Below is a small trained network, with its code and all its weights. Each question gives an input and a class and asks what happens when units are switched off, that is, made to give their printed mean instead of their output.

import numpy as np


def w(rows, s, z=0):
    codes = np.array(rows[::2]) - 128.0
    scale = np.full(codes.shape[1], s)
    scale[-1] = z or s
    return codes * scale


def f(y):
    return np.maximum(y, 0)


def log_softmax(a):
    a = a - a.max(-1, keepdims=True)
    return a - np.log(np.exp(a).sum(-1, keepdims=True))


def net(x, mask):
    res = np.array(x, float).reshape(1, 4) / 4 @ E
    y = f(res @ A[0][:, :-1].T + A[0][:, -1])
    res = res + np.where(mask, y, B[0][:, -1]) @ B[0][:, :-1]
    return log_softmax(res[-1] @ U[:, :-1].T + U[:, -1])


A, B = {}, {}
E = w([
[151,114,214,162,135,2],'x0',
[210,83,119,194,45,145],'x1',
[18,224,199,219,36,130],'x2',
[158,80,177,179,239,216],'x3',
],0.0065)
A[0] = w([
[166,100,166,171,201,181,90],'N0',
[159,137,113,146,88,147,108],'N1',
[246,93,131,160,78,129,84],'N2',
[157,127,125,82,74,37,85],'N3',
[209,78,88,66,162,115,153],'N4',
[72,137,199,174,90,133,47],'N5',
[102,142,119,44,205,110,84],'N6',
[130,132,153,180,181,138,58],'N7',
[202,96,143,53,155,76,2],'N8',
[108,146,55,53,70,156,105],'N9',
[101,159,164,91,173,94,77],'N10',
[161,121,196,122,158,8,101],'N11',
],0.015,0.0063)
B[0] = w([
[209,60,136,103,136,91,207],'N0',
[59,124,127,104,144,142,161],'N1',
[25,41,89,89,102,143,209],'N2',
[205,58,114,92,148,97,191],'N3',
[112,253,143,179,126,125,246],'N4',
[138,214,25,192,165,90,198],'N5',
[56,45,109,125,95,152,179],'N6',
[167,79,121,150,81,88,159],'N7',
[149,192,24,247,132,64,187],'N8',
[205,62,166,163,158,142,200],'N9',
[105,55,61,143,59,93,159],'N10',
[132,89,240,166,149,233,212],'N11',
],0.015,0.012)
U = w([
[131,224,104,141,128,98,49],'0',
[148,125,191,98,140,203,254],'1',
[238,86,136,64,116,59,60],'2',
[1,83,114,86,63,117,61],'3',
[125,219,251,28,143,201,234],'4',
],0.0098,0.0091)

Each question gives the input, the list of numbers given to net, and the class t.
The units are the neurons (one row each of A and B). Each row of codes is followed by its name. A weight is (code - 128) times the scale printed after its matrix; where a second scale follows, it is the last column's (A, B and U).
mask holds one flag per neuron, in row order. A switched-off neuron (its flag False) gives its mean, the last column of its row in B, instead of its output. The means were averaged over made-up inputs and are rounded, as every weight is.
A unit's drop is (log p(t) with every unit on - log p(t) with that unit switched off) / (log p(t) with every unit on - log p(t) with every unit switched off).
The circuit of an input: a set's keep is (log p(t) with only the set's units on - log p(t) with every unit switched off) / (log p(t) with every unit on - log p(t) with every unit switched off). Starting from all 12 units, units are removed one at a time, each time the one whose removal leaves the highest keep (on an exact tie, the one counted first), for as long as the keep stays at least 0.8.
circuit, biggest first: the units of the circuit, biggest drop first
k most important neurons: the k neurons with the biggest drops, biggest first
drop of u: that unit's drop, to one decimal
input [6,-6,-6,-4], class 0: circuit, biggest first	N8
input [5,-1,-1,-3], class 1: 2 most important neurons	N11, N0
input [-2,-4,2,-6], class 2: 2 most important neurons	N11, N9
input [8,7,-4,5], class 1: 2 most important neurons	N11, N0
input [6,-3,2,7], class 2: 3 most important neurons	N0, N7, N4
input [-5,5,8,1], class 0: 2 most important neurons	N5, N2
input [-8,-3,0,-5], class 1: circuit, biggest first	N9, N0
input [-6,-3,-8,2], class 0: 2 most important neurons	N4, N8
input [-8,-7,4,-5], class 1: 3 most important neurons	N9, N2, N0
input [0,0,2,4], class 2: circuit, biggest first	N11, N4
input [2,-4,-3,-3], class 3: 3 most important neurons	N6, N0, N10
input [-7,8,-4,6], class 3: 2 most important neurons	N2, N11
input [8,7,1,-3], class 1: 2 most important neurons	N11, N3
input [1,-2,6,7], class 2: most important neuron	N4
input [-6,8,-6,-5], class 3: 4 most important neurons	N2, N11, N1, N5
input [2,-5,2,0], class 3: 3 most important neurons	N10, N9, N4
input [-2,-1,0,6], class 2: 2 most important neurons	N0, N11
input [-4,-1,-3,8], class 2: drop of N11	0.2
input [1,-6,7,8], class 2: drop of N8	0.2
input [3,2,1,2], class 4: drop of N0	0.1
input [-8,0,5,-5], class 1: circuit, biggest first	N9
input [6,-8,-8,-4], class 0: drop of N11	-0.1
